rozi: [-18 -27  87  52]
demop: [-43 -41 -51  30]
zaroz: [ 20 -74 -74 -26]
kinus: [-52 -27 -61  63]
Buv: [-41 -51 -43 -61]
asked: [-43 -41] | demop
places zaroz: [-26] | 4
asked: [-43 -41 -51] | demop
asked: [ 20 -74] | zaroz
asked: [-51 -43 -61] | Buv

gad: [-18  14   3  -2 -34 -19  -1 -14  -8  15   3   3 -12   3  -1   0 -11   9
  28   9 -41 -12 -42  21  29  -1 -27   0  -8 -34 -24 -30   6 -21  14  -1
 -17  15 -28   5  -1  -1  33 -43 -13  18  29  -5   4   6  23 -12 -14 -12
  21  22]
rur: [  0  15 -29  15  11   2  19  18 -24  -9 -15   2 -67   5   7  55 -11  33
  -1  24  16 -15  28  -7 -29 -33  18  -4   9  26  11  22 -13   7  25  27
  16   2  27  -9   4 -39  21  39  29   0  -9 -10   7 -23 -23  -6  -6  -7
 -11 -61]
ponut: [ 39  -4  18  -8  47   0  30  27 -40  -3  28   1 -70  15  30  84   2   5
   2   2  18 -33  -1  -1 -11 -15  22  21  13  13  12  -7  -6 -13  30  -6
  11   3  42  -7 -19  -5  24  33   8   0  -7 -24   3   3  -1 -26  26  12
  -3 -22]
buz: [ -6   1  26  24   9  -3  11  -2 -54  19  35  -3  27  -5  -3  48  15  20
  13  -8  24  -9 -13   9  24  26   9  15   2 -22 -25 -34   5  27  15  -9
  -3   4   6  -1  -9  64  33 -26  24  24   0 -25   3   6  27 -36  43  -9
  26  47]
Tudu: [ 18  35 -25  11  17  -3  25  18 -26  -9 -12  -2 -72  10  20  64 -11  25
  -1  22  11 -20  22  -6 -28 -33  18  -1  11  22  17  20 -13   3  25  19
  13   6  34  -8   4 -37  26  43  28  -1 -10  -9   8 -20 -21 -13  -1  -9
 -11 -61]
Tam: [  9   0  35 -36  44   6  13  17 -54   4  42  -4 -26   4  14  70  16   5
  -1 -10   6 -32  -3  -5  -3   2  21  28   4  -8  -6 -26   1 -27  22  -8
   5   1  29  -4 -20  38  20   4 -22   9  -7 -22   2  12  12 -34  48  20
  14  32]
asked: [-9 26] | buz
places ponut: [28] | 11
places gad: [-1] | 7 15 26 36 41 42
asked: [ 26  11  22 -13] | rur
asked: [19 35] | buz
places buz: [-9] | 22 36 41 54
asked: [42 -4] | Tam

lusos: [88 12 10 -9 -4 -4]
fato: [ 16  -7 -25  -3  -3  40]
Doluz: [88 12 10 -9 -4 79]
bilu: [ 52  -3  35  13 -37  33]
Dal: [-25  -3 -25  -3  -3 -25]
Biri: [-42  76 -12   4  -2 -17]
Reg: [  2 -76 -17   6 -69 -15]
places Dal: [-3] | 2 4 5
asked: [88 12 10 -9 -4 -4] | lusos
asked: [ 76 -12] | Biri

gar: [-13  -8 -44 -48   4 -58 -44  87  17  11  -3  21  21   1  14  14  29  34
 -30 -10  -9]
nis: [  4   4  -6  42  33  37  20   4 -20  -3 -50 -18   5  16   4  19  49  22
  17  53  12]
Muge: [  5   5  20   4 -16  10  12 -34   1  -2  22  -2  -8  -6  -9 -16 -36 -26
   7 -17  -5]
fozu: [-41   0 -10 -26 -11 -27 -13  16  12   4  19  11   6  -5   1  -5 -15  -3
  -9 -19 -11]
sofik: [ 19 -10  27  22 -13  53  19 -57 -21 -16  16 -19 -23 -10   1  -6   3 -21
  19   8  40]
dage: [ 17 -40   4  51  32  32  22  41 -40 -14 -40  21  14  21   1  14  89  34
 -40  69  58]
nisub: [  9  -7   8  19   7  40  11 -12 -19 -11 -15 -16  -8   1   4   7  31   9
  10  24  31]
asked: [-3 21 21  1 14 14] | gar
places dage: [-40] | 2 9 11 19
places sofik: [40] | 21

rovo: [-19 -48  13   5 -37  43 -82  14 -30  -2  68 -46  27   4  11  13  -3 -13
  27 -11   9 -37]
Gid: [  1  32  53 -26 -47 -45 -53 -34 -16  21   4 -23  -6  55  -6  10 -28 -53
  50  33 -11 -15]
gulot: [ -4 -77  13 -41 -18   9 -42 -21 -35  14  32   4  11  27 -46  42 -14  20
   0 -48  43 -10]
raban: [-31 -34 -28 -23  -4  53 -54  17  -3 -13  46 -29 -15 -37 -34   0  32  -2
  35   5  31  11]
gunog: [-61  -5 -32  37   7 -24  30   6 -47 -30  43 -44  30  37 -23 -22 -16  28
  37   6  19   6]
ref: [ 39 -22  -9  51 -21 -36  25   5 -24 -57  51 -18  24 -24  32  40 -37  -2
 -25  11  42  50]
zanov: [-31 -15 -15  16 -42 -65 -10 -28 -47  -6  31 -22 -16  18 -50   4 -35   3
  42 -44  21  21]
asked: [ 51 -21 -36  25   5 -24 -57  51 -18  24 -24  32] | ref
asked: [-46  27   4  11] | rovo
asked: [-29 -15] | raban
places gunog: [6] | 8 20 22
asked: [  5 -37  43 -82] | rovo

Sulas: [ 43  28  23 -38]
zod: [-44 -52 -12  23]
kigu: [12 12 12  3]
reler: [ 39 -14  54 -80]
piv: [-48 -49  13   3]
vuga: [ 12 -48  26  -2]
Kemuf: [-42  86 -19  84]
Kamu: [-58 -11 -32  52]
Poro: [ 42 -69  -8 -63]
Geva: [ 35  -6 -42 -13]
places kigu: [12] | 1 2 3
asked: [12 12 12  3] | kigu
asked: [ 39 -14  54] | reler

sovel: [  4 -27  39   4   4]
beni: [ 14  22 -64  92  14]
res: [ 13  15 -71   5  16]
Bok: [ -3  25  -2 -31   6]
luk: [ 10  25 -50  92  10]
Vipag: [  1 -17  12 -54   6]
piz: [ -2  25 -29  70   6]
Kadu: [  4  -1  -2 -31   8]
Let: [ -7 -14  60 -65 -31]
saso: [  2 -14   5 -42   6]
asked: [  4  -1  -2 -31   8] | Kadu
places sovel: [4] | 1 4 5

sonul: [ -1  51 -66 -41]
Bekat: [-30  19  41  74]
Lef: [-30  19  75  48]
asked: [-30  19  41] | Bekat
asked: [-30  19  41  74] | Bekat
asked: [-30  19  75  48] | Lef
asked: [19 41 74] | Bekat
asked: [ 51 -66] | sonul

